Below is a small trained network, with its code and all its weights. Each question gives an input and a class and asks what happens when units are switched off, that is, made to give their printed mean instead of their output.

import numpy as np


def w(rows, s, z=0):
    codes = np.array(rows[::2]) - 128.0
    scale = np.full(codes.shape[1], s)
    scale[-1] = z or s
    return codes * scale


def f(y):
    return np.maximum(y, 0)


def log_softmax(a):
    a = a - a.max(-1, keepdims=True)
    return a - np.log(np.exp(a).sum(-1, keepdims=True))


def net(x, mask):
    res = np.array(x, float).reshape(1, 7) / 4 @ E
    y = f(res @ A[0][:, :-1].T + A[0][:, -1])
    res = res + np.where(mask, y, B[0][:, -1]) @ B[0][:, :-1]
    return log_softmax(res[-1] @ U[:, :-1].T + U[:, -1])


A, B = {}, {}
E = w([
[45,58,169,112],'x0',
[137,164,13,214],'x1',
[130,7,140,145],'x2',
[99,193,110,157],'x3',
[147,128,138,253],'x4',
[137,101,115,212],'x5',
[118,48,128,113],'x6',
],0.0064)
A[0] = w([
[4,74,72,179,253],'n1',
[125,156,107,88,207],'n2',
[140,107,150,96,84],'n3',
[161,105,167,161,252],'n4',
[199,87,167,152,189],'n5',
[149,153,124,57,5],'n6',
[127,133,95,177,182],'n7',
[71,92,189,148,253],'n8',
[189,98,84,148,253],'n9',
[105,90,65,132,253],'n10',
[149,68,98,107,213],'n11',
[136,147,186,167,246],'n12',
[171,103,124,197,157],'n13',
[138,160,87,140,171],'n14',
[146,184,129,107,83],'n15',
[219,147,178,170,124],'n16',
[137,128,180,103,86],'n17',
[70,163,141,122,201],'n18',
[131,161,177,138,166],'n19',
],0.013,0.0019)
B[0] = w([
[96,169,194,150,253],'n1',
[174,106,186,34,200],'n2',
[122,78,113,114,183],'n3',
[99,132,2,253,191],'n4',
[73,89,107,182,193],'n5',
[164,174,138,44,198],'n6',
[179,251,152,168,206],'n7',
[67,12,128,131,244],'n8',
[152,254,151,202,201],'n9',
[147,179,197,183,194],'n10',
[145,113,129,242,201],'n11',
[131,96,29,119,195],'n12',
[123,119,121,162,210],'n13',
[131,159,207,173,200],'n14',
[170,187,66,84,198],'n15',
[162,136,62,154,196],'n16',
[177,91,118,71,191],'n17',
[96,69,118,58,198],'n18',
[89,97,97,52,180],'n19',
],0.0053,0.0062)
U = w([
[60,123,130,181,209],'0',
[248,158,159,162,9],'1',
[49,175,34,121,4],'2',
[169,137,123,133,55],'3',
[136,163,147,201,170],'4',
[169,72,68,84,190],'5',
[125,99,44,185,253],'6',
],0.011,0.0019)

Each question gives the input, the list of numbers given to net, and the class t.
The units are the neurons (one row each of A and B). Each row of codes is followed by its name. A weight is (code - 128) times the scale printed after its matrix; where a second scale follows, it is the last column's (A, B and U).
mask holds one flag per neuron, in row order. A switched-off neuron (its flag False) gives its mean, the last column of its row in B, instead of its output. The means were averaged over made-up inputs and are rounded, as every weight is.
A unit's drop is (log p(t) with every unit on - log p(t) with that unit switched off) / (log p(t) with every unit on - log p(t) with every unit switched off).
The circuit of an input: a set's keep is (log p(t) with only the set's units on - log p(t) with every unit switched off) / (log p(t) with every unit on - log p(t) with every unit switched off). Starting from the 12 units with the biggest drops (on a tie, the unit counted first), units are removed one at a time, each time the one whose removal leaves the highest keep (on an exact tie, the one counted first), for as long as the keep stays at least 0.8.
units of the circuit, in order: the units of the circuit, biggest drop first
most important unit: the unit with the biggest drop
k most important neurons: the k neurons with the biggest drops, biggest first
drop when u is switched off: that unit's drop, to one decimal
input [-7,-8,-4,7,1,8,-3], class 6: 2 most important neurons : (n12; n16)
input [-6,-7,-6,3,6,4,-2], class 6: most important unit : n12
input [2,3,5,-3,2,3,-1], class 4: units of the circuit, in order : (n9; n1; n10)
input [7,8,3,-8,-4,2,-2], class 4: 2 most important neurons : (n10; n1)
input [2,-8,8,3,7,2,-7], class 6: 2 most important neurons : (n4; n12)
input [1,-8,4,-6,2,-2,0], class 6: 3 most important neurons : (n4; n5; n11)
input [-6,5,4,-5,-4,-7,3], class 1: 2 most important neurons : (n9; n8)
input [0,-7,-3,1,6,-4,-7], class 6: 2 most important neurons : (n12; n16)
input [0,4,2,-7,-8,1,0], class 1: 2 most important neurons : (n8; n10)
input [-2,-5,4,-5,-8,7,6], class 6: drop when n11 is switched off : 0.5
input [-6,7,1,6,-6,-4,-2], class 1: drop when n14 is switched off : 0.1
input [-1,-6,-1,1,-7,-8,-8], class 5: drop when n7 is switched off : 0.0
input [-3,6,5,6,-6,-8,-5], class 1: drop when n2 is switched off : 0.2
input [-7,7,4,-6,1,-4,8], class 4: most important unit : n9
